Below is a small trained network, with its code and all its weights. Each question gives an input and a class and asks what happens when units are switched off, that is, made to give their printed mean instead of their output.

import numpy as np


def w(rows, s, z=0):
    codes = np.array(rows[::2]) - 128.0
    scale = np.full(codes.shape[1], s)
    scale[-1] = z or s
    return codes * scale


def norm(h):
    return h / np.sqrt((h * h).mean(-1, keepdims=True) + 1e-5)


def f(y):
    return y / 2 * (1 + np.tanh(0.7978845608 * (y + 0.044715 * y**3)))


def log_softmax(a):
    a = a - a.max(-1, keepdims=True)
    return a - np.log(np.exp(a).sum(-1, keepdims=True))


def net(x, mask):
    res = np.array(x, float).reshape(1, 4) / 4 @ E
    u = 0
    for l in range(3):
        y = f(norm(res) @ A[l][:, :-1].T + A[l][:, -1])
        res = res + np.where(mask[u : u + 13], y, B[l][:, -1]) @ B[l][:, :-1]
        u += 13
    return log_softmax(norm(res)[-1] @ U[:, :-1].T + U[:, -1])


A, B = {}, {}
E = w([
[170,182,78,254,122,104,214,118,57,193,119],'x0',
[76,77,91,129,91,143,233,103,156,98,240],'x1',
[119,149,76,129,29,167,73,132,45,45,150],'x2',
[133,130,123,125,136,138,131,131,127,125,126],'x3',
],0.002)
A[0] = w([
[169,62,208,106,151,187,71,129,145,167,72,107],'0.n0',
[139,148,138,156,86,131,3,211,31,114,96,53],'0.n1',
[156,160,167,199,190,119,155,125,127,173,108,155],'0.n2',
[141,144,201,27,123,130,20,150,132,137,59,119],'0.n3',
[122,124,153,88,153,103,128,170,175,128,98,18],'0.n4',
[100,99,151,58,51,170,65,143,118,36,114,77],'0.n5',
[93,108,206,75,164,83,125,154,216,93,118,98],'0.n6',
[75,34,12,233,127,159,206,121,142,141,170,46],'0.n7',
[61,41,127,37,139,154,86,105,215,83,226,48],'0.n8',
[84,74,246,57,171,158,116,132,211,147,156,12],'0.n9',
[134,97,123,162,112,112,124,138,119,145,131,126],'0.n10',
[148,196,131,180,97,133,111,136,55,100,181,6],'0.n11',
[63,85,122,174,81,204,105,145,26,81,205,7],'0.n12',
],0.0029,0.0013)
B[0] = w([
[83,170,161,147,124,126,208,74,187,35,47,179],'0.n0',
[101,147,115,158,212,87,118,198,88,100,221,216],'0.n1',
[175,91,169,68,57,119,116,157,210,99,112,184],'0.n2',
[67,125,223,129,116,140,183,18,100,115,151,241],'0.n3',
[121,203,40,152,90,157,194,43,97,109,137,131],'0.n4',
[172,136,209,46,152,224,90,87,115,150,206,221],'0.n5',
[2,157,63,201,189,111,172,149,79,123,88,199],'0.n6',
[63,160,199,56,162,162,142,119,66,129,113,194],'0.n7',
[196,72,46,202,131,57,113,181,98,194,169,254],'0.n8',
[109,98,53,166,106,152,170,171,64,116,50,215],'0.n9',
[176,182,121,85,175,187,132,158,112,151,93,129],'0.n10',
[116,138,54,133,173,84,114,109,124,112,72,151],'0.n11',
[155,143,91,144,82,101,105,71,226,81,56,183],'0.n12',
],0.0025,0.0026)
A[1] = w([
[136,142,58,167,89,119,95,137,4,92,117,156],'1.n0',
[205,150,104,175,137,81,73,176,176,169,63,149],'1.n1',
[127,110,113,165,102,125,40,163,49,78,143,243],'1.n2',
[124,119,151,102,121,167,70,85,118,176,184,111],'1.n3',
[172,134,33,118,45,201,157,53,173,111,187,135],'1.n4',
[108,154,92,120,163,133,24,167,57,103,83,172],'1.n5',
[157,30,8,115,49,170,99,154,170,159,146,119],'1.n6',
[118,224,81,118,55,135,157,50,124,88,101,22],'1.n7',
[117,87,142,134,143,158,106,198,105,150,131,144],'1.n8',
[98,84,173,69,116,143,46,87,108,102,217,160],'1.n9',
[118,170,109,143,88,108,127,186,63,181,132,139],'1.n10',
[102,126,134,164,157,129,100,129,121,145,141,15],'1.n11',
[151,172,224,119,110,105,165,122,162,248,131,254],'1.n12',
],0.0036,0.0007)
B[1] = w([
[126,150,172,111,95,77,191,59,211,192,133,252],'1.n0',
[190,227,34,19,171,62,95,128,90,59,203,190],'1.n1',
[133,167,195,139,148,127,150,105,131,151,165,251],'1.n2',
[118,171,191,196,151,140,135,123,143,91,162,149],'1.n3',
[131,110,188,108,90,117,104,177,162,136,39,199],'1.n4',
[130,158,131,186,78,149,207,63,126,158,179,218],'1.n5',
[148,99,111,123,120,136,95,235,233,129,126,200],'1.n6',
[64,86,132,2,126,113,190,169,158,154,116,155],'1.n7',
[80,145,102,112,74,57,138,78,174,156,117,141],'1.n8',
[207,201,139,179,118,200,78,116,96,86,111,248],'1.n9',
[59,87,90,141,216,185,155,91,215,146,136,169],'1.n10',
[128,131,120,111,113,130,175,114,143,117,100,123],'1.n11',
[150,95,153,104,111,171,90,186,65,116,113,224],'1.n12',
],0.0031,0.0022)
A[2] = w([
[106,63,102,59,110,152,115,186,137,105,52,122],'2.n0',
[139,82,152,114,111,150,191,117,91,178,125,123],'2.n1',
[48,101,173,175,84,140,164,61,155,147,122,139],'2.n2',
[168,100,130,121,175,106,148,175,25,137,165,150],'2.n3',
[85,90,3,187,137,78,115,146,155,159,156,10],'2.n4',
[136,124,186,114,74,120,198,153,126,143,141,108],'2.n5',
[78,130,169,169,159,134,120,67,130,121,60,92],'2.n6',
[153,202,172,110,94,101,105,38,134,143,150,209],'2.n7',
[243,147,72,80,139,175,65,170,198,108,185,121],'2.n8',
[77,105,158,102,145,126,118,111,150,88,72,79],'2.n9',
[165,169,126,87,170,84,115,143,80,78,80,107],'2.n10',
[91,119,98,104,165,116,211,77,87,130,78,131],'2.n11',
[128,53,144,178,149,135,142,190,86,219,131,98],'2.n12',
],0.0041,0.0013)
B[2] = w([
[119,170,94,140,171,103,169,49,138,179,199,184],'2.n0',
[119,133,208,120,103,132,118,142,82,80,89,174],'2.n1',
[173,151,56,66,153,49,26,189,145,108,54,214],'2.n2',
[112,67,121,98,75,86,102,158,62,120,44,184],'2.n3',
[102,140,78,39,205,252,132,171,124,71,207,170],'2.n4',
[95,134,160,94,135,132,144,120,91,180,47,170],'2.n5',
[120,116,46,233,89,83,104,65,186,109,99,177],'2.n6',
[120,54,79,91,206,165,196,135,107,163,186,252],'2.n7',
[123,116,138,203,83,59,79,175,151,130,89,213],'2.n8',
[70,163,43,201,181,116,132,76,165,86,96,152],'2.n9',
[140,117,16,115,85,102,58,177,115,125,170,173],'2.n10',
[173,114,169,188,60,126,38,126,183,114,158,224],'2.n11',
[103,104,128,135,160,219,145,95,68,72,151,188],'2.n12',
],0.0032,0.0027)
U = w([
[64,136,76,212,151,65,81,56,189,79,28,214],'0',
[61,62,54,111,196,203,158,194,163,107,193,254],'1',
[163,204,235,183,156,222,80,45,75,81,212,45],'2',
[184,109,216,182,28,156,52,222,240,128,165,118],'3',
[204,133,70,88,111,32,49,231,55,153,100,185],'4',
[92,61,252,92,97,182,162,159,3,130,53,34],'5',
[171,207,97,111,168,66,222,62,135,222,233,66],'6',
[63,161,197,35,55,79,193,115,213,197,30,85],'7',
],0.0071,0.00066)

Each question gives the input, the list of numbers given to net, and the class t.
The units are the neurons (one row each of A and B). Each row of codes is followed by its name. A weight is (code - 128) times the scale printed after its matrix; where a second scale follows, it is the last column's (A, B and U).
mask holds one flag per neuron, layer by layer. A switched-off neuron (its flag False) gives its mean, the last column of its row in B, instead of its output. The means were averaged over made-up inputs and are rounded, as every weight is.
A unit's drop is (log p(t) with every unit on - log p(t) with that unit switched off) / (log p(t) with every unit on - log p(t) with every unit switched off).
The circuit of an input: a set's keep is (log p(t) with only the set's units on - log p(t) with every unit switched off) / (log p(t) with every unit on - log p(t) with every unit switched off). Starting from the 12 units with the biggest drops (on a tie, the unit counted first), units are removed one at a time, each time the one whose removal leaves the highest keep (on an exact tie, the one counted first), for as long as the keep stays at least 0.8.
units of the circuit, in order: the units of the circuit, biggest drop first
most important unit: the unit with the biggest drop
k most important neurons: the k neurons with the biggest drops, biggest first
k most important neurons of layer l: the k neurons of layer l with the biggest drops, biggest first
drop when u is switched off: that unit's drop, to one decimal
input [8,-5,1,-7], class 6: units of the circuit, in order	[1.n0; 2.n7]
input [7,-4,1,-1], class 6: most important neuron	[1.n0]
input [0,8,8,8], class 3: units of the circuit, in order	[1.n6; 0.n6; 0.n3; 2.n8]
input [2,-7,-7,6], class 4: units of the circuit, in order	[1.n1; 2.n10]
input [-6,2,2,-4], class 3: 2 most important neurons of layer 0	[0.n8; 0.n5]
input [-6,2,7,3], class 3: 3 most important neurons	[0.n8; 1.n6; 2.n8]
input [1,-7,-6,-6], class 4: 2 most important neurons of layer 1	[1.n1; 1.n12]
input [-2,3,-8,-7], class 1: 2 most important neurons	[2.n4; 0.n3]
input [1,7,1,3], class 7: 2 most important neurons	[0.n12; 0.n7]
input [-7,-5,-1,5], class 0: 2 most important neurons	[0.n0; 0.n6]
input [6,-4,-1,-3], class 4: 2 most important neurons	[1.n1; 0.n2]
input [5,-2,-7,6], class 4: 2 most important neurons	[1.n1; 0.n3]
input [2,-1,-6,3], class 4: 2 most important neurons	[0.n3; 1.n1]
input [1,8,-1,-5], class 5: most important unit	0.n7
input [-5,-8,-1,8], class 0: 2 most important neurons	[0.n0; 2.n6]
input [-1,6,8,-6], class 3: 2 most important neurons of layer 1	[1.n9; 1.n6]
input [4,1,-5,-4], class 5: 3 most important neurons of layer 0	[0.n8; 0.n12; 0.n7]
input [-1,-6,2,-5], class 2: drop when 0.n3 is switched off	0.2
input [7,-6,-6,3], class 4: drop when 1.n1 is switched off	0.3
input [-2,-8,-3,-3], class 0: drop when 1.n1 is switched off	0.0
input [7,-4,-2,7], class 4: drop when 1.n1 is switched off	0.5
input [-7,-8,3,-2], class 2: most important neuron of layer 0	[0.n5]
